Below is a small trained network, with its code and all its weights. Each question gives an input and a target symbol and asks what happens when units are switched off, that is, made to give their printed mean instead of their output.

import numpy as np


def w(rows, s, z=0):
    codes = np.array(rows[::2]) - 128.0
    scale = np.full(codes.shape[1], s)
    scale[-1] = z or s
    return codes * scale


def norm(h):
    return h / np.sqrt((h * h).mean(-1, keepdims=True) + 1e-5)


def f(y):
    return y / 2 * (1 + np.tanh(0.7978845608 * (y + 0.044715 * y**3)))


def softmax(a):
    e = np.exp(a - a.max(-1, keepdims=True))
    return e / e.sum(-1, keepdims=True)


def log_softmax(a):
    a = a - a.max(-1, keepdims=True)
    return a - np.log(np.exp(a).sum(-1, keepdims=True))


def net(x, mask):
    ids = ['αβγδεζηθλμπφψω'.index(c) for c in x.split()]
    T = len(ids)
    res = E[ids] + P[:T]
    r = norm(res)
    for j in range(2):
        rows = slice(2 * j, 2 * j + 2)
        q, k, v = (r @ M[0][rows].T for M in (Q, K, V))
        z = softmax(np.where(np.tri(T) > 0, q @ k.T / 2**0.5, -1e9)) @ v
        o = O[0][rows]
        res = res + np.where(mask[j], z, o[:, -1]) @ o[:, :-1]
    y = f(norm(res) @ A[0][:, :-1].T + A[0][:, -1])
    res = res + np.where(mask[2:6], y, B[0][:, -1]) @ B[0][:, :-1]
    return log_softmax(norm(res)[-1] @ U[:, :-1].T + U[:, -1])


Q, K, V, O, A, B = {}, {}, {}, {}, {}, {}
E = w([
[78,173,188,53,133,86,131],'α',
[60,88,134,166,122,170,134],'β',
[127,57,153,155,153,108,162],'γ',
[62,104,131,168,111,176,136],'δ',
[229,104,180,104,168,82,137],'ε',
[118,44,141,150,187,136,101],'ζ',
[141,111,43,49,162,127,129],'η',
[55,164,142,161,81,185,112],'θ',
[68,169,156,134,123,202,68],'λ',
[61,171,148,157,86,193,103],'μ',
[227,141,208,216,120,154,99],'π',
[196,157,248,179,198,48,79],'φ',
[81,85,180,145,156,137,140],'ψ',
[206,218,161,77,85,157,177],'ω',
],0.012)
P = w([
[102,101,138,109,180,154,215],'0',
[123,119,129,112,165,149,175],'1',
[107,114,133,107,150,141,152],'2',
[97,97,132,109,133,147,138],'3',
[96,81,136,105,123,148,122],'4',
[101,67,146,98,112,147,105],'5',
[96,63,143,117,66,111,128],'6',
[71,165,147,163,194,174,254],'7',
[200,175,24,137,204,102,113],'8',
],0.011)
Q[0] = w([
[108,90,195,161,88,160,168],'h1',
[161,150,111,253,208,185,89],'h1',
[211,182,75,198,157,84,61],'h2',
[101,60,225,190,165,138,155],'h2',
],0.012)
K[0] = w([
[128,74,157,108,36,51,38],'h1',
[101,173,111,188,85,39,217],'h1',
[90,217,138,187,210,171,219],'h2',
[129,139,153,108,1,104,60],'h2',
],0.0091)
V[0] = w([
[138,121,151,185,135,52,150],'h1',
[92,126,123,111,37,61,245],'h1',
[121,60,48,69,136,88,133],'h2',
[78,90,116,166,199,111,90],'h2',
],0.011)
O[0] = w([
[124,195,171,150,137,163,1,66],'h1',
[113,87,120,67,4,90,49,149],'h1',
[151,209,59,114,137,125,56,254],'h2',
[94,245,141,168,59,38,148,185],'h2',
],0.0097,0.006)
A[0] = w([
[179,181,112,152,84,144,117,67],'n1',
[148,136,10,60,137,110,140,134],'n2',
[95,142,76,59,145,103,124,3],'n3',
[108,96,87,174,146,169,103,163],'n4',
],0.012,0.0033)
B[0] = w([
[155,61,128,131,181,207,200,139],'n1',
[111,106,77,158,245,137,47,249],'n2',
[96,66,119,192,197,216,149,185],'n3',
[248,122,183,34,158,89,96,134],'n4',
],0.012,0.013)
U = w([
[50,70,118,40,105,130,68,41],'α',
[85,142,85,157,97,98,146,126],'β',
[88,182,117,164,54,136,35,175],'γ',
[100,124,87,151,90,115,142,136],'δ',
[177,180,142,40,135,117,79,140],'ε',
[128,239,95,143,154,94,182,105],'ζ',
[112,137,69,144,208,152,100,197],'η',
[119,85,106,122,107,115,171,120],'θ',
[111,117,97,147,165,97,252,70],'λ',
[112,83,104,114,122,129,188,134],'μ',
[162,84,179,211,123,208,157,150],'π',
[136,167,217,235,172,104,89,3],'φ',
[133,154,134,166,107,115,125,214],'ψ',
[180,35,121,68,112,219,145,41],'ω',
],0.013,0.0048)

Each question gives the input, a string of symbols that net reads in full, and the target symbol t.
The units are the heads (2 rows each of Q, K, V and O) and the neurons (one row each of A and B). Each row of codes is followed by its name. A weight is (code - 128) times the scale printed after its matrix; where a second scale follows, it is the last column's (O, A, B and U).
mask holds one flag per unit, heads first, then neurons. A switched-off unit (its flag False) gives its mean, the last column of its rows in O or B, instead of its output. The means were averaged over made-up inputs and are rounded, as every weight is.
A unit's drop is (log p(t) with every unit on - log p(t) with that unit switched off) / (log p(t) with every unit on - log p(t) with every unit switched off).
The circuit of an input: a set's keep is (log p(t) with only the set's units on - log p(t) with every unit switched off) / (log p(t) with every unit on - log p(t) with every unit switched off). Starting from all 6 units, units are removed one at a time, each time the one whose removal leaves the highest keep (on an exact tie, the one counted first), for as long as the keep stays at least 0.8.
circuit, biggest first: the units of the circuit, biggest drop first
top k neurons: the k neurons with the biggest drops, biggest first
heads that matter: for each layer, one digit per head in row order, 1 if its drop is at least 0.15 and else 0, layers parted by /
drop of u: that unit's drop, to one decimal
input η δ φ α γ μ, target γ: top 2 neurons : (n3 n2)
input η η η λ γ ε, target λ: circuit, biggest first : (h1 n2 h2)
input γ γ ε ψ, target ε: circuit, biggest first : (n4 h1 n3 n2)
input η θ ω ψ, target ω: circuit, biggest first : (h2 n2)
input η η β ζ ε ε ε, target ε: circuit, biggest first : (n3 n2)
input η α ψ, target α: circuit, biggest first : (h1 n3 h2 n2)
input ζ η π ω λ, target ω: heads that matter : 01
input ε η η ω η α ζ, target α: circuit, biggest first : (n2 n3)
input α ε φ λ, target φ: circuit, biggest first : (h1 h2 n2 n3)
input ω η φ γ, target φ: circuit, biggest first : (h1 n2 n3)
input ψ δ γ η η ζ λ, target ζ: circuit, biggest first : (h1 n2 n3)
input λ λ η π β η η ε μ, target ε: circuit, biggest first : (n4 n3 h2)
input η λ φ γ λ φ φ ψ ω, target λ: circuit, biggest first : (h2 n2)
input η β π ζ π ε, target π: circuit, biggest first : (h1 n2)
input η ω α λ, target α: circuit, biggest first : (h2 n3 n2)
input η ε λ θ, target λ: circuit, biggest first : (h1 n2 h2)
input λ φ λ γ λ ζ γ, target ζ: top 3 neurons : (n3 n2 n1)
input ε η η ζ ω ω ε β, target ε: top 3 neurons : (n4 n3 n2)
input γ α ε δ, target ε: top 3 neurons : (n4 n3 n2)
input γ ζ φ, target φ: drop of n3 : 0.0
input α η ω η ω ε, target ω: drop of h2 : 1.4
input γ γ ε α α γ θ, target γ: drop of n1 : 0.0
input β η γ γ, target γ: drop of n2 : 0.3
